Below are the code and all the weights of a small trained network. Each question names an input and a class and asks about switching units off, where a switched-off unit gives its printed mean instead of its output.

import numpy as np


def w(rows, s, z=0):
    codes = np.array(rows[::2]) - 128.0
    scale = np.full(codes.shape[1], s)
    scale[-1] = z or s
    return codes * scale


def f(y):
    return np.maximum(y, 0)


def log_softmax(a):
    a = a - a.max(-1, keepdims=True)
    return a - np.log(np.exp(a).sum(-1, keepdims=True))


def net(x, mask):
    res = np.array(x, float).reshape(1, 8) / 4 @ E
    y = f(res @ A[0][:, :-1].T + A[0][:, -1])
    res = res + np.where(mask, y, B[0][:, -1]) @ B[0][:, :-1]
    return log_softmax(res[-1] @ U[:, :-1].T + U[:, -1])


A, B = {}, {}
E = w([
[104,172,187,139,158],'x0',
[50,2,154,196,116],'x1',
[34,195,112,182,105],'x2',
[165,134,68,173,165],'x3',
[86,186,113,217,233],'x4',
[75,160,162,101,126],'x5',
[192,196,184,155,97],'x6',
[128,114,144,210,89],'x7',
],0.0063)
A[0] = w([
[180,153,178,112,172,39],'neuron 0',
[176,46,84,75,170,197],'neuron 1',
[98,77,87,131,158,122],'neuron 2',
[64,103,73,188,113,106],'neuron 3',
[121,149,127,214,158,128],'neuron 4',
[138,152,93,215,174,4],'neuron 5',
[142,124,126,172,187,177],'neuron 6',
[97,126,190,77,203,83],'neuron 7',
[131,103,122,175,140,85],'neuron 8',
[138,150,126,202,122,143],'neuron 9',
[135,165,118,231,120,153],'neuron 10',
[211,97,167,133,119,168],'neuron 11',
[137,59,139,135,142,197],'neuron 12',
[146,74,252,137,126,129],'neuron 13',
[67,147,129,167,142,195],'neuron 14',
[175,103,107,152,192,155],'neuron 15',
],0.013,0.0026)
B[0] = w([
[53,83,92,203,105,184],'neuron 0',
[155,107,59,217,181,254],'neuron 1',
[71,141,72,156,103,195],'neuron 2',
[162,112,40,175,196,211],'neuron 3',
[239,84,155,97,184,203],'neuron 4',
[191,35,193,70,154,198],'neuron 5',
[197,68,82,85,126,194],'neuron 6',
[12,159,186,246,66,181],'neuron 7',
[139,113,117,134,159,166],'neuron 8',
[138,149,177,58,133,185],'neuron 9',
[206,127,176,15,151,211],'neuron 10',
[130,117,15,49,96,209],'neuron 11',
[109,187,85,93,72,204],'neuron 12',
[152,240,130,25,7,207],'neuron 13',
[190,111,71,93,76,203],'neuron 14',
[164,102,61,77,155,201],'neuron 15',
],0.012,0.008)
U = w([
[80,72,23,186,123,175],'0',
[117,181,254,87,95,212],'1',
[5,153,191,219,123,3],'2',
[149,49,168,134,192,104],'3',
],0.008,0.0036)

Each question gives the input, the list of numbers given to net, and the class t.
The units are the neurons (one row each of A and B). Each row of codes is followed by its name. A weight is (code - 128) times the scale printed after its matrix; where a second scale follows, it is the last column's (A, B and U).
mask holds one flag per neuron, in row order. A switched-off neuron (its flag False) gives its mean, the last column of its row in B, instead of its output. The means were averaged over made-up inputs and are rounded, as every weight is.
A unit's drop is (log p(t) with every unit on - log p(t) with that unit switched off) / (log p(t) with every unit on - log p(t) with every unit switched off).
The circuit of an input: a set's keep is (log p(t) with only the set's units on - log p(t) with every unit switched off) / (log p(t) with every unit on - log p(t) with every unit switched off). Starting from the 12 units with the biggest drops (on a tie, the unit counted first), units are removed one at a time, each time the one whose removal leaves the highest keep (on an exact tie, the one counted first), for as long as the keep stays at least 0.8.
circuit, biggest first: the units of the circuit, biggest drop first
k most important neurons: the k neurons with the biggest drops, biggest first
drop of u: that unit's drop, to one decimal
input [8,2,5,-3,7,8,-2,1], class 3: circuit, biggest first : [neuron 4]
input [2,4,7,-8,8,3,4,-1], class 3: 2 most important neurons : [neuron 3; neuron 4]
input [4,-8,4,-8,-2,6,-3,7], class 2: circuit, biggest first : [neuron 10; neuron 4; neuron 6; neuron 11]
input [6,-5,-5,-7,3,-6,5,4], class 1: 2 most important neurons : [neuron 1; neuron 13]
input [-7,0,7,-2,-3,-1,1,2], class 3: circuit, biggest first : [neuron 11; neuron 2]
input [5,-6,-4,8,-7,3,8,1], class 0: 2 most important neurons : [neuron 0; neuron 11]
input [5,7,-1,5,-7,8,2,-7], class 1: drop of neuron 15 : 0.0
input [-2,8,2,7,1,-2,0,0], class 3: drop of neuron 9 : 0.1
input [5,-3,-5,-8,8,1,-1,-3], class 2: drop of neuron 7 : 0.3
input [0,0,5,-4,4,-1,4,-8], class 1: 2 most important neurons : [neuron 1; neuron 3]
